Each row is followed by its class. Each block has new classes.
| -174 |   32 |   46 |   57 |  -38 |   17 |  -79 |  131 |   41 |   46 | -366 |  214 | -105 |  -66 |  166 | -290 |  -67 |  -23 |  -80 |  -15 |  -96 |  -39 |  172 |  133 |  124 |  -61 |   21 |  -89 |	(64)
|   22 |   -3 |   32 | -260 |  -30 |  113 |  -30 | -174 |   15 |  -65 |  -57 |   -4 |  182 |  -67 |  -68 |  201 |  -41 |    4 |  -29 |  -44 |  -31 |  -42 |   72 |   24 |   24 |   63 |   19 |   23 |	(63)
| -310 |   83 |  122 |  -55 |  -48 |   37 |  -51 |  -54 |   78 |   24 | -579 |  313 |  197 | -157 |  205 |   -8 | -203 |  -54 |  -18 | -155 |  -97 |  -78 |  298 |  184 |  266 |  -39 |   29 | -122 |	(64)
|  -86 |   43 |  113 |   95 |   29 |   94 |  213 |  -95 |   22 |   12 | -328 |  112 |  178 |  -87 |    5 |  -48 | -103 |   47 |    4 |  -82 |  -73 |  -33 |  118 |   90 |   98 |  -91 |   20 |  -49 |	(61)
| -223 |   -6 |  106 |   -8 |   57 |   23 |   97 |  -47 |   19 |   55 | -262 |  125 | -347 | -241 |   65 |  166 |  -12 |   63 | -196 |  -27 | -159 | -139 |  344 |  122 |  176 | -161 |   42 |   68 |	(61)
| -155 |   -6 |  104 |  -47 |   -9 |  -41 |  -44 | -148 |   11 |  -74 | -357 |  188 | -317 |  -78 |   55 |  667 |  -76 |  -42 |  -44 | -139 | -121 |  -70 |  187 |  155 |  272 | -136 |   64 |  -48 |	(61)
|  -17 |  -19 |  -26 | -134 |  -88 |   39 |  -54 | -132 |   -6 |  -68 |  120 |   22 |  158 |    8 |  -53 |   83 |  -27 |  -11 |   -7 |   80 |   62 |   28 |  -12 |   -8 |  -42 |  215 |   10 |    0 |	(63)
|   21 |   52 |   53 |   59 |  -65 |   18 | -177 |  -24 |   43 |  -52 | -367 |   69 |  205 |   79 |  -13 |  115 |  -47 |   20 |  116 | -123 |   -3 |  -53 |  -24 |   82 |  181 | -111 |  -17 |   -2 |	(61)
|  -56 |   18 |   59 | -105 |  -12 |   42 |    3 | -107 |  -13 |   27 | -172 |  100 | -128 | -134 |   27 |   77 |  -52 |   -6 |  -52 |  -29 |  -28 |  -36 |  103 |   32 |   73 |  -46 |   13 |  -12 |	(63)
|  -81 |  -23 |   31 |  -78 |  -52 |   65 |  -94 | -173 |    8 |  -98 |  -93 |    7 |   69 |  -42 |  -27 |  123 |  -57 |   -8 |  -30 | -104 |  -38 |  -16 |    5 |   16 |   33 |   80 |    6 |  -44 |	(64)
|   -5 |  -59 |   25 |  -75 |  -26 |   83 |  214 | -176 |   -1 |    3 |  141 |  -37 |   12 |  -94 |  -24 | -101 |   36 |   70 | -108 |   61 |  -26 |   63 |   44 |  -31 |   25 |   74 |   19 |   43 |	(63)
| -265 |   76 |   49 |  153 |  -58 |   28 |  116 |   26 |   47 |    1 | -416 |  112 |  283 |   91 |  154 | -310 | -161 |   11 |   31 | -151 |  -79 |   66 |   72 |  193 |   87 |   80 |   15 | -196 |	(61)
|  -53 |   21 |   34 |  -19 |  -18 |   -1 |   83 | -107 |   16 |  -22 |  -53 |   98 |  126 |    0 |   21 |   29 | -109 |   16 |   38 |  -67 |   61 |   18 |  -21 |   81 |   54 |   57 |   46 |  -16 |	(64)
| -122 |    8 |  143 |   76 |    1 |  157 |  751 | -487 |  -46 |   -2 |   90 |   57 |  567 |  -70 |  -67 | -420 | -134 |  195 |  -60 | -202 | -173 |  148 |    2 |  -38 | -324 |  214 |  143 |  -19 |	(63)
|   52 |   37 |   70 |   41 |    7 |  117 |  108 |  -64 |   29 |  -15 | -137 |   59 |  147 |  -94 | -130 |  -57 |  -65 |   51 |  -50 |  -86 |  -54 |  -16 |  -17 |   11 |   14 |  -89 |   53 |   74 |	(61)
| -345 |  -10 |   97 |  -47 |  -74 |    4 | -152 |   -9 |   34 | -113 | -479 |  297 |  -54 |  -28 |  167 |  227 | -183 | -105 |    7 | -206 |  -81 |    1 |  225 |  190 |  271 |  -25 |  -56 | -206 |	(64)
|  -38 |  -19 | -152 | -279 |    1 |  141 | -503 | -101 |  -21 |  -55 |  100 |   18 |  182 | -125 |  -42 | -326 |    1 |  -87 |  -40 |  133 |   14 |  -50 | -295 |   21 |  -80 |  272 | -164 | -116 |	(63)
